Below are the code and all the weights of a small trained network. Each question names an input and a class and asks about switching units off, where a switched-off unit gives its printed mean instead of its output.

import numpy as np


def w(rows, s, z=0):
    codes = np.array(rows[::2]) - 128.0
    scale = np.full(codes.shape[1], s)
    scale[-1] = z or s
    return codes * scale


def f(y):
    return np.maximum(y, 0)


def log_softmax(a):
    a = a - a.max(-1, keepdims=True)
    return a - np.log(np.exp(a).sum(-1, keepdims=True))


def net(x, mask):
    res = np.array(x, float).reshape(1, 4) / 4 @ E
    y = f(res @ A[0][:, :-1].T + A[0][:, -1])
    res = res + np.where(mask, y, B[0][:, -1]) @ B[0][:, :-1]
    return log_softmax(res[-1] @ U[:, :-1].T + U[:, -1])


A, B = {}, {}
E = w([
[138,140,168,116,157],'x0',
[136,112,99,101,7],'x1',
[94,134,104,60,139],'x2',
[169,71,1,153,75],'x3',
],0.0081)
A[0] = w([
[104,178,206,178,202,7],'n0',
[49,35,159,158,76,102],'n1',
[51,143,182,111,40,249],'n2',
[120,80,91,85,168,1],'n3',
[155,124,205,129,190,121],'n4',
[113,47,154,97,140,1],'n5',
[174,107,72,220,68,254],'n6',
[189,17,1,118,199,8],'n7',
[132,154,212,137,163,160],'n8',
[96,108,111,117,178,148],'n9',
[112,152,152,163,153,201],'n10',
[52,167,91,111,159,173],'n11',
[166,74,135,101,204,27],'n12',
],0.0099,0.0016)
B[0] = w([
[36,114,95,156,106,216],'n0',
[126,89,135,126,169,169],'n1',
[254,121,57,177,103,208],'n2',
[101,131,184,62,154,148],'n3',
[138,116,99,129,186,199],'n4',
[116,146,141,64,136,130],'n5',
[182,100,145,88,240,254],'n6',
[144,181,205,182,170,235],'n7',
[161,119,111,105,131,205],'n8',
[137,192,118,157,102,158],'n9',
[215,221,80,106,118,169],'n10',
[157,185,142,150,134,166],'n11',
[123,136,109,179,66,157],'n12',
],0.0064,0.008)
U = w([
[168,138,175,167,179,255],'0',
[86,76,66,156,240,250],'1',
[138,142,68,152,128,255],'2',
[175,214,115,119,177,169],'3',
[1,44,68,114,127,1],'4',
[122,108,180,133,151,1],'5',
[76,78,126,175,100,1],'6',
[121,154,189,191,110,1],'7',
],0.0093,0.0016)

Each question gives the input, the list of numbers given to net, and the class t.
The units are the neurons (one row each of A and B). Each row of codes is followed by its name. A weight is (code - 128) times the scale printed after its matrix; where a second scale follows, it is the last column's (A, B and U).
mask holds one flag per neuron, in row order. A switched-off neuron (its flag False) gives its mean, the last column of its row in B, instead of its output. The means were averaged over made-up inputs and are rounded, as every weight is.
A unit's drop is (log p(t) with every unit on - log p(t) with that unit switched off) / (log p(t) with every unit on - log p(t) with every unit switched off).
The circuit of an input: a set's keep is (log p(t) with only the set's units on - log p(t) with every unit switched off) / (log p(t) with every unit on - log p(t) with every unit switched off). Starting from the 12 units with the biggest drops (on a tie, the unit counted first), units are removed one at a time, each time the one whose removal leaves the highest keep (on an exact tie, the one counted first), for as long as the keep stays at least 0.8.
circuit, biggest first: the units of the circuit, biggest drop first
k most important neurons: the k neurons with the biggest drops, biggest first
drop of u: that unit's drop, to one decimal
input [1,-8,0,8], class 0: most important neuron => (n7)
input [1,-8,-3,0], class 2: 2 most important neurons => (n6; n10)
input [-6,-7,-3,-3], class 2: circuit, biggest first => (n6; n10; n7)
input [-3,-5,4,5], class 0: circuit, biggest first => (n7; n0)
input [0,5,6,8], class 0: circuit, biggest first => (n7; n6)
input [1,5,2,8], class 0: circuit, biggest first => (n7; n6)
input [1,-7,0,8], class 0: 2 most important neurons => (n7; n0)
input [7,5,6,7], class 0: 3 most important neurons => (n7; n0; n6)
input [1,-5,-2,8], class 0: 2 most important neurons => (n7; n0)
input [-2,0,-1,6], class 0: 4 most important neurons => (n7; n0; n6; n4)
input [-6,0,-5,8], class 0: drop of n7 => 0.7
input [-7,-8,2,8], class 0: drop of n7 => 0.7
input [-1,-6,-2,-3], class 2: drop of n2 => -0.2
input [-8,5,-2,6], class 1: circuit, biggest first => (n6)
